Here is a tiny trained network, its code and every weight. The questions are about switching its units off for an input and a class, where a switched-off unit gives its printed mean instead of its output.

import numpy as np


def w(rows, s, z=0):
    codes = np.array(rows[::2]) - 128.0
    scale = np.full(codes.shape[1], s)
    scale[-1] = z or s
    return codes * scale


def norm(h):
    return h / np.sqrt((h * h).mean(-1, keepdims=True) + 1e-5)


def f(y):
    return np.maximum(y, 0)


def log_softmax(a):
    a = a - a.max(-1, keepdims=True)
    return a - np.log(np.exp(a).sum(-1, keepdims=True))


def net(x, mask):
    res = np.array(x, float).reshape(1, 2) / 4 @ E
    u = 0
    for l in range(2):
        y = f(norm(res) @ A[l][:, :-1].T + A[l][:, -1])
        res = res + np.where(mask[u : u + 14], y, B[l][:, -1]) @ B[l][:, :-1]
        u += 14
    return log_softmax(norm(res)[-1] @ U[:, :-1].T + U[:, -1])


A, B = {}, {}
E = w([
[171,155,204,73,193],'x0',
[107,253,98,110,119],'x1',
],0.0061)
A[0] = w([
[100,139,153,186,65,130],'L0N0',
[88,254,87,76,159,191],'L0N1',
[146,132,133,114,113,81],'L0N2',
[168,131,85,118,115,23],'L0N3',
[154,132,121,142,122,95],'L0N4',
[137,129,154,123,102,3],'L0N5',
[116,122,122,165,100,36],'L0N6',
[84,117,73,142,71,146],'L0N7',
[142,140,142,152,135,65],'L0N8',
[185,154,155,91,168,149],'L0N9',
[144,156,164,116,134,109],'L0N10',
[128,141,177,107,116,36],'L0N11',
[161,42,167,114,188,104],'L0N12',
[58,44,109,128,132,135],'L0N13',
],0.005,0.0024)
B[0] = w([
[122,105,100,78,211,166],'L0N0',
[247,45,136,215,109,255],'L0N1',
[153,110,118,67,79,128],'L0N2',
[116,124,147,130,146,128],'L0N3',
[108,133,128,148,170,128],'L0N4',
[89,95,120,174,137,128],'L0N5',
[102,129,96,93,187,138],'L0N6',
[95,99,131,14,255,197],'L0N7',
[126,141,101,105,166,128],'L0N8',
[13,96,41,123,193,190],'L0N9',
[41,109,61,89,177,155],'L0N10',
[80,127,108,112,170,135],'L0N11',
[253,156,84,204,79,193],'L0N12',
[222,186,115,206,122,180],'L0N13',
],0.0033,0.0051)
A[1] = w([
[146,147,158,135,75,61],'L1N0',
[12,119,101,137,69,5],'L1N1',
[161,137,136,165,115,23],'L1N2',
[86,125,122,148,116,55],'L1N3',
[119,143,219,49,146,62],'L1N4',
[137,91,110,131,159,138],'L1N5',
[127,218,123,143,90,43],'L1N6',
[173,138,179,85,129,142],'L1N7',
[165,143,104,129,154,84],'L1N8',
[125,97,160,116,111,106],'L1N9',
[150,143,122,190,117,125],'L1N10',
[101,105,91,148,65,118],'L1N11',
[121,199,100,101,132,223],'L1N12',
[91,110,118,119,95,110],'L1N13',
],0.011,0.0031)
B[1] = w([
[121,128,122,99,112,131],'L1N0',
[81,193,108,125,191,176],'L1N1',
[80,133,118,114,189,151],'L1N2',
[126,132,129,114,157,141],'L1N3',
[74,180,65,166,137,185],'L1N4',
[129,156,148,109,89,223],'L1N5',
[213,1,213,151,62,195],'L1N6',
[79,145,97,148,128,199],'L1N7',
[112,130,117,104,114,204],'L1N8',
[138,136,135,142,77,144],'L1N9',
[108,134,136,90,108,203],'L1N10',
[124,184,153,125,182,204],'L1N11',
[146,69,149,135,110,253],'L1N12',
[133,150,151,128,151,150],'L1N13',
],0.0093,0.0052)
U = w([
[200,45,188,197,83,198],'0',
[51,198,86,178,216,190],'1',
[112,151,110,4,76,5],'2',
],0.017,0.0023)

Each question gives the input, the list of numbers given to net, and the class t.
The units are the neurons (one row each of A and B). Each row of codes is followed by its name. A weight is (code - 128) times the scale printed after its matrix; where a second scale follows, it is the last column's (A, B and U).
mask holds one flag per neuron, layer by layer. A switched-off neuron (its flag False) gives its mean, the last column of its row in B, instead of its output. The means were averaged over made-up inputs and are rounded, as every weight is.
A unit's drop is (log p(t) with every unit on - log p(t) with that unit switched off) / (log p(t) with every unit on - log p(t) with every unit switched off).
The circuit of an input: a set's keep is (log p(t) with only the set's units on - log p(t) with every unit switched off) / (log p(t) with every unit on - log p(t) with every unit switched off). Starting from the 12 units with the biggest drops (on a tie, the unit counted first), units are removed one at a time, each time the one whose removal leaves the highest keep (on an exact tie, the one counted first), for as long as the keep stays at least 0.8.
circuit, biggest first: the units of the circuit, biggest drop first
k most important neurons: the k neurons with the biggest drops, biggest first
drop of u: that unit's drop, to one decimal
input [-4,-3], class 1: circuit, biggest first	(L1N6)
input [-6,6], class 0: 3 most important neurons	(L1N6 L0N9 L1N12)
input [8,8], class 0: circuit, biggest first	(L1N6 L1N12)
input [-2,3], class 2: 3 most important neurons	(L0N1 L1N6 L0N7)
input [7,7], class 0: 3 most important neurons	(L1N6 L0N7 L1N12)
input [0,-3], class 2: 2 most important neurons	(L1N10 L0N1)
input [6,-5], class 1: 4 most important neurons	(L1N6 L0N1 L1N4 L1N12)
input [0,1], class 2: 3 most important neurons	(L1N6 L1N12 L1N10)
input [2,1], class 2: 3 most important neurons	(L1N6 L1N12 L1N5)
input [2,3], class 2: 2 most important neurons	(L0N1 L1N6)
input [8,-6], class 1: drop of L0N1	0.5
input [2,-1], class 2: drop of L1N6	0.2
input [-2,5], class 0: drop of L0N2	0.0
input [-7,-5], class 1: most important neuron	(L0N1)
